Below are the code and all the weights of a small trained network. Each question names an input and a class and asks about switching units off, where a switched-off unit gives its printed mean instead of its output.

import numpy as np


def w(rows, s, z=0):
    codes = np.array(rows[::2]) - 128.0
    scale = np.full(codes.shape[1], s)
    scale[-1] = z or s
    return codes * scale


def f(y):
    return y / 2 * (1 + np.tanh(0.7978845608 * (y + 0.044715 * y**3)))


def log_softmax(a):
    a = a - a.max(-1, keepdims=True)
    return a - np.log(np.exp(a).sum(-1, keepdims=True))


def net(x, mask):
    res = np.array(x, float).reshape(1, 4) / 4 @ E
    y = f(res @ A[0][:, :-1].T + A[0][:, -1])
    res = res + np.where(mask, y, B[0][:, -1]) @ B[0][:, :-1]
    return log_softmax(res[-1] @ U[:, :-1].T + U[:, -1])


A, B = {}, {}
E = w([
[21,93,50],'x0',
[62,243,185],'x1',
[73,65,255],'x2',
[131,129,127],'x3',
],0.0076)
A[0] = w([
[102,100,157,254],'neuron 0',
[215,157,180,113],'neuron 1',
[105,78,211,90],'neuron 2',
[230,148,185,124],'neuron 3',
[61,212,151,104],'neuron 4',
[211,163,166,83],'neuron 5',
[168,169,48,248],'neuron 6',
[120,12,78,82],'neuron 7',
[108,31,217,153],'neuron 8',
[155,38,105,63],'neuron 9',
[50,130,96,85],'neuron 10',
[103,74,193,121],'neuron 11',
[206,32,72,89],'neuron 12',
[113,63,193,128],'neuron 13',
[157,188,80,63],'neuron 14',
[73,85,235,163],'neuron 15',
[190,35,99,76],'neuron 16',
[62,101,78,217],'neuron 17',
[168,27,104,83],'neuron 18',
[159,177,78,67],'neuron 19',
[254,36,134,81],'neuron 20',
[181,152,61,82],'neuron 21',
[81,246,174,115],'neuron 22',
[70,86,189,221],'neuron 23',
[182,228,38,205],'neuron 24',
[165,38,108,62],'neuron 25',
[92,77,202,141],'neuron 26',
[159,223,78,125],'neuron 27',
[234,180,190,89],'neuron 28',
[133,214,175,95],'neuron 29',
[219,23,123,76],'neuron 30',
[51,243,184,144],'neuron 31',
[225,162,179,100],'neuron 32',
],0.0083,0.0045)
B[0] = w([
[180,82,70,212],'neuron 0',
[51,50,20,185],'neuron 1',
[235,161,99,179],'neuron 2',
[57,34,5,200],'neuron 3',
[83,227,74,188],'neuron 4',
[84,103,14,165],'neuron 5',
[216,38,67,239],'neuron 6',
[56,224,27,191],'neuron 7',
[220,143,69,231],'neuron 8',
[73,236,123,160],'neuron 9',
[53,103,30,155],'neuron 10',
[217,132,106,178],'neuron 11',
[185,239,130,201],'neuron 12',
[239,184,110,185],'neuron 13',
[211,175,159,148],'neuron 14',
[214,119,62,234],'neuron 15',
[160,239,131,179],'neuron 16',
[82,15,23,215],'neuron 17',
[102,241,96,179],'neuron 18',
[231,189,179,145],'neuron 19',
[21,236,69,208],'neuron 20',
[230,184,112,158],'neuron 21',
[107,234,121,218],'neuron 22',
[184,105,74,225],'neuron 23',
[233,115,78,254],'neuron 24',
[49,237,154,162],'neuron 25',
[220,117,90,195],'neuron 26',
[235,178,154,192],'neuron 27',
[41,71,15,200],'neuron 28',
[37,203,114,175],'neuron 29',
[59,254,96,197],'neuron 30',
[133,239,90,242],'neuron 31',
[35,52,25,187],'neuron 32',
],0.0063,0.0058)
U = w([
[255,117,121,76],'0',
[65,209,118,101],'1',
[59,70,61,177],'2',
[152,117,108,254],'3',
[147,24,169,168],'4',
[56,45,237,2],'5',
[33,46,224,2],'6',
],0.0075,0.0055)

Each question gives the input, the list of numbers given to net, and the class t.
The units are the neurons (one row each of A and B). Each row of codes is followed by its name. A weight is (code - 128) times the scale printed after its matrix; where a second scale follows, it is the last column's (A, B and U).
mask holds one flag per neuron, in row order. A switched-off neuron (its flag False) gives its mean, the last column of its row in B, instead of its output. The means were averaged over made-up inputs and are rounded, as every weight is.
A unit's drop is (log p(t) with every unit on - log p(t) with that unit switched off) / (log p(t) with every unit on - log p(t) with every unit switched off).
The circuit of an input: a set's keep is (log p(t) with only the set's units on - log p(t) with every unit switched off) / (log p(t) with every unit on - log p(t) with every unit switched off). Starting from the 12 units with the biggest drops (on a tie, the unit counted first), units are removed one at a time, each time the one whose removal leaves the highest keep (on an exact tie, the one counted first), for as long as the keep stays at least 0.8.
units of the circuit, in order: the units of the circuit, biggest drop first
unit that matters most: the unit with the biggest drop
top k neurons: the k neurons with the biggest drops, biggest first
drop of u: that unit's drop, to one decimal
input [-7,1,-6,-6], class 2: units of the circuit, in order -> neuron 28; neuron 32
input [6,-1,-6,-5], class 0: units of the circuit, in order -> neuron 24; neuron 6; neuron 20
input [-8,-6,5,5], class 2: units of the circuit, in order -> neuron 3; neuron 32
input [5,6,-8,1], class 0: units of the circuit, in order -> neuron 24; neuron 27
input [-8,-7,3,-2], class 2: units of the circuit, in order -> neuron 3; neuron 32
input [-5,-6,5,-4], class 1: units of the circuit, in order -> neuron 20; neuron 30
input [4,7,7,-4], class 0: unit that matters most -> neuron 15
input [-3,-6,4,-3], class 1: top 2 neurons -> neuron 20; neuron 30
input [3,-1,4,4], class 0: drop of neuron 12 -> -0.1
input [-3,-2,2,2], class 4: drop of neuron 31 -> 0.2
input [-7,-6,6,-5], class 2: drop of neuron 28 -> 0.3
input [-8,6,4,2], class 2: drop of neuron 3 -> 0.2
